(in the rows, 128 means zero)
Each row is followed by its class. Each block has new classes.
120, 88, 157, 63, 94, 93, 135, 138, 132, 139, 164, 122, 122, 128, 116, 143, 105, 127, 102, 109, 156, 114, 125, 113, 133, 46, 147, 142, 94, 127, 99, 116, 99, 135, 135, 177, 114, 119, 124, 93, 103, 152, 148, 126, 131, 121, 131, 130, 104, 169, 173, 138, 139, 135, 107, 123, 149	G
132, 104, 130, 140, 136, 104, 145, 128, 124, 139, 141, 131, 140, 147, 115, 121, 123, 132, 122, 110, 152, 110, 127, 129, 131, 83, 135, 122, 124, 137, 106, 118, 113, 131, 129, 136, 141, 130, 133, 120, 136, 120, 131, 106, 134, 118, 132, 127, 127, 128, 144, 124, 139, 121, 145, 119, 146	U
131, 108, 128, 119, 127, 112, 130, 120, 123, 125, 133, 124, 124, 152, 124, 121, 127, 133, 130, 116, 144, 117, 127, 120, 131, 73, 135, 119, 119, 118, 140, 124, 115, 132, 127, 138, 128, 127, 128, 119, 131, 122, 129, 113, 131, 117, 125, 128, 121, 125, 140, 121, 141, 124, 135, 123, 149	U
120, 116, 144, 55, 87, 93, 137, 125, 126, 136, 141, 102, 105, 172, 125, 134, 135, 131, 136, 145, 132, 126, 124, 130, 118, 99, 122, 119, 109, 121, 128, 154, 128, 113, 132, 142, 118, 131, 120, 104, 131, 141, 114, 133, 125, 113, 113, 108, 126, 146, 139, 117, 140, 143, 105, 137, 139	G
119, 111, 119, 146, 118, 119, 150, 120, 114, 132, 143, 140, 179, 145, 129, 121, 126, 135, 140, 109, 156, 105, 109, 144, 131, 91, 133, 118, 119, 136, 101, 114, 142, 127, 131, 140, 131, 125, 120, 106, 149, 122, 141, 118, 128, 106, 90, 132, 121, 124, 152, 122, 123, 114, 147, 87, 127	G
132, 114, 135, 109, 140, 106, 128, 133, 146, 128, 133, 111, 118, 150, 116, 115, 144, 130, 136, 129, 132, 121, 123, 143, 137, 118, 130, 120, 124, 113, 125, 137, 108, 126, 132, 125, 139, 131, 139, 120, 141, 124, 127, 114, 128, 131, 143, 116, 129, 126, 133, 125, 143, 130, 122, 146, 150	E
127, 115, 143, 110, 158, 120, 118, 123, 133, 133, 121, 129, 102, 140, 123, 97, 120, 141, 138, 122, 134, 122, 116, 140, 127, 98, 134, 126, 109, 110, 163, 135, 118, 140, 129, 136, 118, 127, 117, 123, 147, 121, 133, 128, 126, 93, 120, 118, 107, 118, 132, 119, 140, 108, 104, 132, 173	U
131, 93, 136, 124, 103, 85, 155, 131, 127, 119, 126, 129, 100, 99, 96, 175, 125, 123, 97, 140, 155, 129, 112, 121, 126, 109, 124, 119, 144, 132, 74, 124, 154, 150, 128, 156, 154, 123, 132, 119, 118, 128, 146, 129, 128, 114, 121, 145, 135, 145, 106, 125, 128, 115, 155, 106, 154	G
131, 114, 130, 138, 156, 121, 129, 122, 123, 134, 120, 126, 128, 148, 128, 110, 123, 137, 136, 118, 137, 111, 118, 137, 131, 130, 128, 115, 128, 121, 122, 132, 133, 138, 130, 129, 134, 134, 121, 126, 151, 113, 133, 123, 123, 121, 118, 128, 125, 131, 122, 120, 133, 108, 141, 116, 152	U
128, 115, 140, 120, 176, 127, 138, 125, 135, 127, 151, 131, 163, 134, 131, 102, 125, 129, 133, 112, 128, 109, 112, 165, 131, 135, 134, 134, 112, 126, 105, 119, 113, 131, 127, 133, 119, 127, 143, 122, 149, 135, 135, 121, 131, 130, 131, 129, 124, 145, 134, 127, 137, 123, 116, 142, 139	N
121, 113, 129, 141, 165, 131, 129, 135, 133, 129, 145, 130, 152, 153, 128, 97, 137, 130, 145, 112, 140, 110, 123, 147, 132, 97, 133, 119, 125, 119, 125, 123, 100, 134, 126, 128, 135, 135, 134, 128, 143, 117, 137, 108, 134, 120, 140, 136, 123, 117, 145, 114, 140, 122, 140, 116, 148	E
132, 109, 140, 129, 174, 131, 125, 141, 130, 134, 130, 139, 162, 112, 121, 107, 130, 127, 127, 117, 135, 107, 121, 145, 133, 100, 129, 135, 117, 130, 122, 128, 133, 148, 131, 143, 130, 124, 135, 121, 148, 133, 133, 115, 126, 128, 125, 126, 126, 138, 120, 128, 137, 102, 127, 130, 141	Y
138, 114, 136, 113, 166, 119, 135, 127, 126, 129, 128, 118, 116, 149, 126, 116, 133, 130, 123, 108, 138, 121, 130, 128, 132, 113, 134, 133, 111, 123, 132, 125, 115, 143, 128, 143, 125, 129, 129, 125, 135, 127, 127, 124, 132, 126, 131, 127, 122, 139, 133, 131, 136, 124, 115, 132, 148	U
131, 113, 130, 116, 134, 114, 126, 117, 124, 132, 135, 120, 132, 157, 122, 101, 126, 137, 144, 126, 142, 112, 124, 134, 128, 84, 137, 116, 117, 118, 145, 133, 123, 124, 126, 133, 128, 124, 117, 121, 139, 120, 139, 121, 130, 114, 122, 123, 120, 121, 129, 122, 138, 129, 132, 123, 150	B
137, 113, 133, 129, 157, 111, 151, 119, 134, 125, 123, 122, 124, 150, 130, 122, 126, 135, 123, 127, 137, 125, 125, 139, 127, 129, 132, 118, 130, 117, 116, 139, 135, 139, 130, 128, 145, 132, 121, 135, 143, 117, 125, 113, 127, 127, 123, 132, 132, 123, 112, 116, 135, 118, 142, 129, 151	U
